Here is a tiny trained network, its code and every weight. The questions are about switching its units off for an input and a class, where a switched-off unit gives its printed mean instead of its output.

import numpy as np


def w(rows, s, z=0):
    codes = np.array(rows[::2]) - 128.0
    scale = np.full(codes.shape[1], s)
    scale[-1] = z or s
    return codes * scale


def f(y):
    return np.maximum(y, 0)


def log_softmax(a):
    a = a - a.max(-1, keepdims=True)
    return a - np.log(np.exp(a).sum(-1, keepdims=True))


def net(x, mask):
    res = np.array(x, float).reshape(1, 7) / 4 @ E
    y = f(res @ A[0][:, :-1].T + A[0][:, -1])
    res = res + np.where(mask, y, B[0][:, -1]) @ B[0][:, :-1]
    return log_softmax(res[-1] @ U[:, :-1].T + U[:, -1])


A, B = {}, {}
E = w([
[89,101,202,57,139,59,217,84],'x0',
[125,126,127,133,125,129,147,131],'x1',
[20,233,190,152,72,142,77,59],'x2',
[132,127,121,130,131,131,131,118],'x3',
[125,134,134,119,142,134,118,131],'x4',
[182,168,169,195,163,94,162,115],'x5',
[68,118,50,183,190,2,84,118],'x6',
],0.0079)
A[0] = w([
[94,122,64,2,94,179,87,123,126],'n1',
[151,111,162,122,97,158,130,140,1],'n2',
[71,148,246,75,188,98,143,125,223],'n3',
[170,131,193,86,125,87,135,56,94],'n4',
[78,198,151,139,81,134,140,85,29],'n5',
[108,212,132,125,96,127,78,105,9],'n6',
[33,179,111,183,74,118,121,69,166],'n7',
[204,189,215,211,184,134,174,128,72],'n8',
[46,134,106,135,165,56,98,162,27],'n9',
[158,80,215,140,81,182,114,141,30],'n10',
[196,151,172,80,53,179,130,108,18],'n11',
[95,228,125,112,119,144,91,133,39],'n12',
[134,187,66,238,129,204,81,142,184],'n13',
[124,127,90,156,84,178,25,147,81],'n14',
[63,113,78,239,152,39,75,124,45],'n15',
],0.0088,0.0051)
B[0] = w([
[132,172,104,167,43,60,155,49,206],'n1',
[120,211,78,119,194,196,86,84,141],'n2',
[152,84,171,211,81,167,133,204,240],'n3',
[97,91,144,181,72,200,150,111,172],'n4',
[202,108,100,99,152,183,120,169,183],'n5',
[190,116,64,110,193,162,133,154,172],'n6',
[188,116,95,110,107,111,166,170,246],'n7',
[131,139,61,178,49,129,47,25,189],'n8',
[106,187,119,146,106,224,152,90,193],'n9',
[70,150,31,151,174,212,104,146,169],'n10',
[84,169,73,168,191,220,184,73,185],'n11',
[194,85,74,89,119,156,137,144,174],'n12',
[98,94,236,182,83,99,193,174,255],'n13',
[134,44,190,196,95,185,138,120,203],'n14',
[89,122,70,143,124,255,129,89,244],'n15',
],0.0089,0.0085)
U = w([
[73,170,73,129,166,160,107,94,50],'0',
[107,94,184,132,120,111,149,144,169],'1',
[152,143,97,134,79,84,90,74,230],'2',
[154,133,114,126,122,105,124,139,234],'3',
[248,80,51,88,183,122,118,182,19],'4',
[120,142,122,132,131,111,129,152,221],'5',
[113,140,133,127,132,116,114,154,222],'6',
[64,197,198,47,191,30,49,187,1],'7',
],0.011,0.0065)

Each question gives the input, the list of numbers given to net, and the class t.
The units are the neurons (one row each of A and B). Each row of codes is followed by its name. A weight is (code - 128) times the scale printed after its matrix; where a second scale follows, it is the last column's (A, B and U).
mask holds one flag per neuron, in row order. A switched-off neuron (its flag False) gives its mean, the last column of its row in B, instead of its output. The means were averaged over made-up inputs and are rounded, as every weight is.
A unit's drop is (log p(t) with every unit on - log p(t) with that unit switched off) / (log p(t) with every unit on - log p(t) with every unit switched off).
The circuit of an input: a set's keep is (log p(t) with only the set's units on - log p(t) with every unit switched off) / (log p(t) with every unit on - log p(t) with every unit switched off). Starting from the 12 units with the biggest drops (on a tie, the unit counted first), units are removed one at a time, each time the one whose removal leaves the highest keep (on an exact tie, the one counted first), for as long as the keep stays at least 0.8.
units of the circuit, in order: the units of the circuit, biggest drop first
most important unit: the unit with the biggest drop
top k neurons: the k neurons with the biggest drops, biggest first
drop when u is switched off: that unit's drop, to one decimal
input [6,-1,-1,3,3,-8,-7], class 2: top 4 neurons => (n1 n15 n9 n3)
input [-1,4,7,7,0,6,-6], class 4: most important unit => n5
input [2,-1,3,5,4,-6,-3], class 2: top 2 neurons => (n1 n13)
input [-5,6,7,-7,7,2,-2], class 4: top 4 neurons => (n6 n12 n5 n7)
input [6,3,1,-2,-6,1,-6], class 0: units of the circuit, in order => (n11 n13)
input [4,1,-6,-3,-7,-8,-8], class 0: units of the circuit, in order => (n11 n10)
input [-3,-6,1,-1,2,7,-2], class 2: top 2 neurons => (n8 n3)
input [6,-2,-3,0,7,-6,7], class 0: units of the circuit, in order => (n9 n13)
input [5,4,3,0,0,6,-3], class 2: top 3 neurons => (n8 n13 n14)
input [-4,-1,-3,0,4,-7,0], class 2: top 2 neurons => (n1 n3)
input [-6,1,-5,1,0,4,-8], class 0: units of the circuit, in order => (n11 n10)
input [-7,5,-1,7,-2,3,6], class 1: top 2 neurons => (n13 n14)
input [1,3,1,-1,4,8,-6], class 2: top 3 neurons => (n8 n15 n9)
input [-6,-3,-3,-3,7,-7,-3], class 2: units of the circuit, in order => (n1)
input [-8,-5,7,5,8,-8,-2], class 1: top 3 neurons => (n13 n14 n8)
input [3,-6,1,-5,-8,8,1], class 2: top 2 neurons => (n8 n13)
input [0,-1,8,7,-6,7,-4], class 4: top 4 neurons => (n5 n6 n7 n12)
input [5,-6,8,-7,-8,2,-4], class 4: drop when n5 is switched off => 0.3
input [0,-4,-1,-1,-1,6,-6], class 0: drop when n10 is switched off => 0.2
input [7,7,-8,-2,7,8,3], class 2: units of the circuit, in order => (n8)
input [6,7,-4,-5,2,-7,-5], class 2: drop when n1 is switched off => 1.1
